Below is a small trained network, with its code and all its weights. Each question gives an input and a target symbol and asks what happens when units are switched off, that is, made to give their printed mean instead of their output.

import numpy as np


def w(rows, s, z=0):
    codes = np.array(rows[::2]) - 128.0
    scale = np.full(codes.shape[1], s)
    scale[-1] = z or s
    return codes * scale


def f(y):
    return y / 2 * (1 + np.tanh(0.7978845608 * (y + 0.044715 * y**3)))


def softmax(a):
    e = np.exp(a - a.max(-1, keepdims=True))
    return e / e.sum(-1, keepdims=True)


def log_softmax(a):
    a = a - a.max(-1, keepdims=True)
    return a - np.log(np.exp(a).sum(-1, keepdims=True))


def net(x, mask):
    ids = ['αβεζηθλμστφ'.index(c) for c in x.split()]
    T = len(ids)
    res = E[ids] + P[:T]
    q, k, v = (res @ M[0].T for M in (Q, K, V))
    z = softmax(np.where(np.tri(T) > 0, q @ k.T / 3**0.5, -1e9)) @ v
    res = res + np.where(mask[0], z, O[0][:, -1]) @ O[0][:, :-1]
    y = f(res @ A[0][:, :-1].T + A[0][:, -1])
    res = res + np.where(mask[1:9], y, B[0][:, -1]) @ B[0][:, :-1]
    return log_softmax(res[-1] @ U[:, :-1].T + U[:, -1])


Q, K, V, O, A, B = {}, {}, {}, {}, {}, {}
E = w([
[84,55,250,125,130,44],'α',
[148,150,232,145,129,129],'β',
[155,112,154,154,62,62],'ε',
[97,138,177,38,56,237],'ζ',
[129,82,180,46,68,108],'η',
[2,89,74,121,145,83],'θ',
[37,194,102,192,125,107],'λ',
[41,131,90,167,206,66],'μ',
[194,90,151,144,102,181],'σ',
[79,108,74,142,148,83],'τ',
[100,79,84,73,45,127],'φ',
],0.02)
P = w([
[102,97,136,112,225,19],'0',
[127,95,177,104,178,87],'1',
[118,55,193,102,132,62],'2',
[100,44,194,113,126,75],'3',
[125,12,253,71,66,75],'4',
[71,13,162,102,60,114],'5',
],0.0055)
Q[0] = w([
[229,240,118,162,210,171],'head 1',
[254,163,151,255,160,213],'head 1',
[80,66,131,137,137,149],'head 1',
],0.0078)
K[0] = w([
[91,133,84,58,173,155],'head 1',
[152,121,83,2,149,76],'head 1',
[79,85,173,111,94,144],'head 1',
],0.0096)
V[0] = w([
[149,104,2,22,188,205],'head 1',
[71,229,114,43,112,102],'head 1',
[131,195,92,181,36,115],'head 1',
],0.0078)
O[0] = w([
[177,85,24,159,60,178,5],'head 1',
[52,78,215,198,56,92,124],'head 1',
[154,251,182,111,84,57,92],'head 1',
],0.011)
A[0] = w([
[99,131,129,176,172,126,149],'neuron 1',
[93,211,106,68,162,61,182],'neuron 2',
[111,83,141,57,104,91,61],'neuron 3',
[201,172,155,95,107,179,253],'neuron 4',
[128,82,8,136,84,121,139],'neuron 5',
[23,127,198,123,127,127,115],'neuron 6',
[141,55,115,73,149,104,41],'neuron 7',
[122,105,91,180,157,123,82],'neuron 8',
],0.011,0.0037)
B[0] = w([
[171,173,83,70,101,129,158],'neuron 1',
[115,57,171,53,112,136,196],'neuron 2',
[139,203,172,224,147,90,183],'neuron 3',
[57,66,74,82,150,55,135],'neuron 4',
[1,108,134,103,169,103,147],'neuron 5',
[125,234,34,150,119,203,252],'neuron 6',
[178,134,199,208,108,239,163],'neuron 7',
[178,187,13,108,167,147,134],'neuron 8',
],0.0076,0.028)
U = w([
[138,159,173,128,218,184,6],'α',
[141,161,178,63,155,138,107],'β',
[81,153,217,19,123,18,84],'ε',
[124,135,132,82,3,195,64],'ζ',
[150,160,172,198,73,123,175],'η',
[60,161,123,197,132,101,56],'θ',
[137,244,115,110,9,52,147],'λ',
[198,202,75,157,164,61,217],'μ',
[109,24,202,28,170,150,254],'σ',
[92,123,149,160,187,35,185],'τ',
[3,88,223,138,102,67,36],'φ',
],0.0063,0.0048)

Each question gives the input, a string of symbols that net reads in full, and the target symbol t.
The units are the heads (3 rows each of Q, K, V and O) and the neurons (one row each of A and B). Each row of codes is followed by its name. A weight is (code - 128) times the scale printed after its matrix; where a second scale follows, it is the last column's (O, A, B and U).
mask holds one flag per unit, heads first, then neurons. A switched-off unit (its flag False) gives its mean, the last column of its rows in O or B, instead of its output. The means were averaged over made-up inputs and are rounded, as every weight is.
A unit's drop is (log p(t) with every unit on - log p(t) with that unit switched off) / (log p(t) with every unit on - log p(t) with every unit switched off).
The circuit of an input: a set's keep is (log p(t) with only the set's units on - log p(t) with every unit switched off) / (log p(t) with every unit on - log p(t) with every unit switched off). Starting from all 9 units, units are removed one at a time, each time the one whose removal leaves the highest keep (on an exact tie, the one counted first), for as long as the keep stays at least 0.8.
units of the circuit, in order: the units of the circuit, biggest drop first
most important unit: the unit with the biggest drop
top k neurons: the k neurons with the biggest drops, biggest first
input ε μ φ η, target ε: most important unit => head 1
input σ φ φ ε, target ε: top 3 neurons => [neuron 6; neuron 7; neuron 2]
input σ β τ, target σ: top 2 neurons => [neuron 2; neuron 6]
input σ α μ θ, target α: units of the circuit, in order => [head 1; neuron 7]
input μ μ η ε φ, target ε: units of the circuit, in order => [head 1; neuron 2]
input ζ θ θ ε ζ, target ε: units of the circuit, in order => [head 1; neuron 4]
input φ λ ζ, target λ: units of the circuit, in order => [head 1; neuron 6]
input λ ζ τ, target λ: units of the circuit, in order => [head 1; neuron 6]
input θ ζ σ μ, target σ: units of the circuit, in order => [neuron 6; head 1; neuron 3]
input σ ε θ η ζ, target ε: top 2 neurons => [neuron 4; neuron 7]
input η ε λ, target λ: top 2 neurons => [neuron 6; neuron 1]
input θ η μ, target μ: units of the circuit, in order => [head 1; neuron 8; neuron 1]
input φ ε μ, target ε: units of the circuit, in order => [head 1; neuron 2]
input θ θ φ, target φ: units of the circuit, in order => [head 1; neuron 6; neuron 5]
input θ β λ μ λ μ, target λ: units of the circuit, in order => [neuron 6; head 1; neuron 1]
input ε ζ η α φ θ, target α: top 2 neurons => [neuron 6; neuron 7]
input μ φ α, target α: units of the circuit, in order => [head 1; neuron 6]
input θ ζ σ η θ θ, target σ: units of the circuit, in order => [head 1; neuron 6]
input σ α φ η, target α: top 2 neurons => [neuron 7; neuron 3]
input η τ α φ, target α: top 3 neurons => [neuron 7; neuron 3; neuron 6]
input ζ φ θ ζ θ, target θ: top 3 neurons => [neuron 2; neuron 5; neuron 8]
input μ λ τ η ε, target ε: top 2 neurons => [neuron 2; neuron 7]
input σ θ μ θ η φ, target σ: top 2 neurons => [neuron 6; neuron 5]
